Below is a small trained network, with its code and all its weights. Each question gives an input and a class and asks what happens when units are switched off, that is, made to give their printed mean instead of their output.

import numpy as np


def w(rows, s, z=0):
    codes = np.array(rows[::2]) - 128.0
    scale = np.full(codes.shape[1], s)
    scale[-1] = z or s
    return codes * scale


def f(y):
    return np.maximum(y, 0)


def log_softmax(a):
    a = a - a.max(-1, keepdims=True)
    return a - np.log(np.exp(a).sum(-1, keepdims=True))


def net(x, mask):
    res = np.array(x, float).reshape(1, 6) / 4 @ E
    y = f(res @ A[0][:, :-1].T + A[0][:, -1])
    res = res + np.where(mask, y, B[0][:, -1]) @ B[0][:, :-1]
    return log_softmax(res[-1] @ U[:, :-1].T + U[:, -1])


A, B = {}, {}
E = w([
[24,183,233,2],'x0',
[130,127,137,131],'x1',
[131,152,143,142],'x2',
[129,147,143,141],'x3',
[228,235,23,27],'x4',
[250,75,242,78],'x5',
],0.0058)
A[0] = w([
[212,90,187,25,123],'N0',
[151,70,33,194,161],'N1',
[88,170,200,44,46],'N2',
[69,57,134,129,96],'N3',
[170,186,125,153,69],'N4',
[67,54,198,232,87],'N5',
[38,165,35,148,119],'N6',
[47,126,67,166,85],'N7',
[203,138,74,198,89],'N8',
[227,71,124,88,175],'N9',
[46,163,135,57,61],'N10',
[61,142,152,65,73],'N11',
[185,212,2,80,123],'N12',
[143,197,147,139,236],'N13',
[101,75,183,133,127],'N14',
[59,112,52,131,240],'N15',
[46,214,10,140,125],'N16',
[206,201,78,114,50],'N17',
[193,116,49,212,83],'N18',
[62,185,139,42,171],'N19',
[102,129,122,133,230],'N20',
[55,149,137,66,66],'N21',
[139,175,93,37,80],'N22',
[203,100,188,115,43],'N23',
[167,140,104,202,33],'N24',
[166,212,76,21,96],'N25',
[175,83,92,160,53],'N26',
[96,193,130,170,254],'N27',
[46,175,219,23,79],'N28',
[175,44,169,87,218],'N29',
[200,215,60,59,86],'N30',
[165,123,137,224,129],'N31',
[68,67,150,189,187],'N32',
],0.0089,0.0075)
B[0] = w([
[197,173,176,176,200],'N0',
[180,74,146,119,242],'N1',
[164,41,96,225,169],'N2',
[101,127,234,102,163],'N3',
[90,70,167,140,140],'N4',
[42,134,247,98,216],'N5',
[173,166,198,169,211],'N6',
[164,227,234,186,177],'N7',
[144,51,113,159,197],'N8',
[160,166,159,102,218],'N9',
[190,74,144,218,169],'N10',
[159,55,136,178,164],'N11',
[99,121,231,95,248],'N12',
[172,119,132,24,223],'N13',
[102,159,193,76,177],'N14',
[207,161,151,86,254],'N15',
[200,171,194,158,234],'N16',
[46,72,203,160,177],'N17',
[157,42,126,161,211],'N18',
[184,80,137,113,218],'N19',
[183,123,116,69,222],'N20',
[174,67,151,181,162],'N21',
[100,87,203,125,171],'N22',
[172,200,195,200,152],'N23',
[162,49,134,184,148],'N24',
[55,86,238,114,209],'N25',
[172,89,121,239,156],'N26',
[239,139,111,35,246],'N27',
[184,40,93,198,208],'N28',
[225,202,145,104,229],'N29',
[44,127,255,119,212],'N30',
[135,62,143,115,189],'N31',
[100,125,210,76,230],'N32',
],0.0082)
U = w([
[179,16,136,254,75],'0',
[64,120,213,143,103],'1',
[204,140,137,92,250],'2',
[203,146,141,104,238],'3',
[232,243,171,204,3],'4',
[195,128,129,86,244],'5',
[167,145,71,41,83],'6',
[20,211,8,85,1],'7',
],0.0086)

Each question gives the input, the list of numbers given to net, and the class t.
The units are the neurons (one row each of A and B). Each row of codes is followed by its name. A weight is (code - 128) times the scale printed after its matrix; where a second scale follows, it is the last column's (A, B and U).
mask holds one flag per neuron, in row order. A switched-off neuron (its flag False) gives its mean, the last column of its row in B, instead of its output. The means were averaged over made-up inputs and are rounded, as every weight is.
A unit's drop is (log p(t) with every unit on - log p(t) with that unit switched off) / (log p(t) with every unit on - log p(t) with every unit switched off).
The circuit of an input: a set's keep is (log p(t) with only the set's units on - log p(t) with every unit switched off) / (log p(t) with every unit on - log p(t) with every unit switched off). Starting from the 12 units with the biggest drops (on a tie, the unit counted first), units are removed one at a time, each time the one whose removal leaves the highest keep (on an exact tie, the one counted first), for as long as the keep stays at least 0.8.
units of the circuit, in order: the units of the circuit, biggest drop first
most important unit: the unit with the biggest drop
k most important neurons: the k neurons with the biggest drops, biggest first
drop of u: that unit's drop, to one decimal
input [-4,-2,7,3,0,8], class 4: units of the circuit, in order => N23; N0
input [3,-6,-1,-5,4,7], class 4: most important unit => N0
input [4,-1,2,-3,0,-5], class 4: units of the circuit, in order => N16; N6
input [-1,6,1,-6,6,0], class 1: units of the circuit, in order => N30; N25; N12
input [-6,6,-3,-3,6,-4], class 0: 2 most important neurons => N18; N8
input [-1,3,-6,6,6,2], class 1: units of the circuit, in order => N30; N25; N17
input [7,-8,8,6,8,7], class 1: 2 most important neurons => N25; N30
input [-1,4,-1,-4,4,5], class 4: units of the circuit, in order => N0; N29
input [7,2,6,6,1,0], class 0: units of the circuit, in order => N28; N2
input [-5,0,-4,-1,5,-4], class 0: 4 most important neurons => N18; N8; N29; N17
input [-1,-5,3,-5,-5,-8], class 4: 3 most important neurons => N7; N6; N16
input [7,-1,-2,5,-7,3], class 0: 2 most important neurons => N28; N2
input [-6,-1,-3,2,1,-7], class 4: 3 most important neurons => N7; N16; N6
input [-6,-2,-2,-3,-8,-7], class 1: units of the circuit, in order => N5
input [0,-2,5,7,7,5], class 1: 3 most important neurons => N30; N25; N17
input [-7,7,2,5,3,7], class 0: 2 most important neurons => N8; N18
input [4,1,6,-4,2,-6], class 4: 3 most important neurons => N16; N6; N7
input [-2,-7,-6,2,-8,-6], class 1: 2 most important neurons => N5; N32
input [8,-7,0,-4,-5,6], class 0: 2 most important neurons => N28; N2
input [-2,0,-3,8,8,-7], class 1: most important unit => N30
input [2,0,-2,2,0,-7], class 4: drop of N12 => 0.0
input [-2,1,-6,-1,-1,8], class 4: drop of N0 => 0.2
input [7,6,4,4,3,-2], class 0: drop of N2 => 0.1
input [8,-4,3,7,-3,-6], class 0: drop of N28 => 0.3
